Below is a small trained network, with its code and all its weights. Each question gives an input and a class and asks what happens when units are switched off, that is, made to give their printed mean instead of their output.

import numpy as np


def w(rows, s, z=0):
    codes = np.array(rows[::2]) - 128.0
    scale = np.full(codes.shape[1], s)
    scale[-1] = z or s
    return codes * scale


def norm(h):
    return h / np.sqrt((h * h).mean(-1, keepdims=True) + 1e-5)


def f(y):
    return y / 2 * (1 + np.tanh(0.7978845608 * (y + 0.044715 * y**3)))


def log_softmax(a):
    a = a - a.max(-1, keepdims=True)
    return a - np.log(np.exp(a).sum(-1, keepdims=True))


def net(x, mask):
    res = np.array(x, float).reshape(1, 3) / 4 @ E
    u = 0
    for l in range(2):
        y = f(norm(res) @ A[l][:, :-1].T + A[l][:, -1])
        res = res + np.where(mask[u : u + 9], y, B[l][:, -1]) @ B[l][:, :-1]
        u += 9
    return log_softmax(norm(res)[-1] @ U[:, :-1].T + U[:, -1])


A, B = {}, {}
E = w([
[78,1,45,133],'x0',
[33,180,180,183],'x1',
[9,150,109,28],'x2',
],0.0026)
A[0] = w([
[233,30,81,123,78],'L0N1',
[156,1,105,204,85],'L0N2',
[184,226,165,199,67],'L0N3',
[102,77,115,45,82],'L0N4',
[227,215,199,194,4],'L0N5',
[154,229,154,196,126],'L0N6',
[104,88,104,54,85],'L0N7',
[220,237,124,5,1],'L0N8',
[157,205,211,179,97],'L0N9',
],0.0068,0.0016)
B[0] = w([
[194,84,196,219,227],'L0N1',
[249,83,82,125,222],'L0N2',
[123,213,126,115,230],'L0N3',
[114,123,142,72,154],'L0N4',
[103,209,64,74,255],'L0N5',
[155,200,133,137,222],'L0N6',
[114,122,140,76,150],'L0N7',
[87,73,90,57,207],'L0N8',
[163,206,137,133,228],'L0N9',
],0.015,0.0041)
A[1] = w([
[200,76,134,197,135],'L1N1',
[144,126,141,113,128],'L1N2',
[129,102,84,61,118],'L1N3',
[161,155,110,130,6],'L1N4',
[82,159,156,156,115],'L1N5',
[78,48,75,52,54],'L1N6',
[127,176,192,250,54],'L1N7',
[127,110,231,130,119],'L1N8',
[161,94,88,217,167],'L1N9',
],0.011,0.002)
B[1] = w([
[217,108,188,145,254],'L1N1',
[121,138,142,141,138],'L1N2',
[87,152,183,250,182],'L1N3',
[120,136,138,61,147],'L1N4',
[156,117,67,131,143],'L1N5',
[51,100,208,77,225],'L1N6',
[99,27,65,164,169],'L1N7',
[130,171,80,152,132],'L1N8',
[195,102,197,108,204],'L1N9',
],0.018,0.0048)
U = w([
[15,82,210,103,169],'0',
[250,63,179,154,185],'1',
[127,242,64,94,194],'2',
[106,70,33,170,4],'3',
],0.011,0.0037)

Each question gives the input, the list of numbers given to net, and the class t.
The units are the neurons (one row each of A and B). Each row of codes is followed by its name. A weight is (code - 128) times the scale printed after its matrix; where a second scale follows, it is the last column's (A, B and U).
mask holds one flag per neuron, layer by layer. A switched-off neuron (its flag False) gives its mean, the last column of its row in B, instead of its output. The means were averaged over made-up inputs and are rounded, as every weight is.
A unit's drop is (log p(t) with every unit on - log p(t) with that unit switched off) / (log p(t) with every unit on - log p(t) with every unit switched off).
most important unit: the unit with the biggest drop
top k neurons: the k neurons with the biggest drops, biggest first
top k neurons in layer l: the k neurons of layer l with the biggest drops, biggest first
drop of u: that unit's drop, to one decimal
input [3,5,2], class 0: most important unit	L0N1
input [0,7,4], class 3: top 4 neurons	[L0N8, L0N5, L0N2, L1N7]
input [0,5,2], class 3: top 3 neurons	[L0N2, L0N5, L1N7]
input [4,6,0], class 0: top 3 neurons in layer 0	[L0N1, L0N9, L0N6]
input [1,4,3], class 3: top 3 neurons	[L0N2, L0N8, L0N5]
input [3,8,2], class 3: top 2 neurons	[L0N2, L0N8]
input [-1,6,4], class 3: top 3 neurons in layer 0	[L0N5, L0N8, L0N2]
input [4,5,0], class 0: top 2 neurons	[L0N1, L0N9]
input [0,2,1], class 3: top 3 neurons in layer 0	[L0N2, L0N8, L0N5]
input [-8,6,6], class 2: top 2 neurons	[L0N1, L1N6]
input [-1,8,2], class 3: top 2 neurons	[L1N7, L0N5]
input [7,4,2], class 0: drop of L0N1	0.6
input [-4,-3,2], class 0: drop of L0N8	1.2
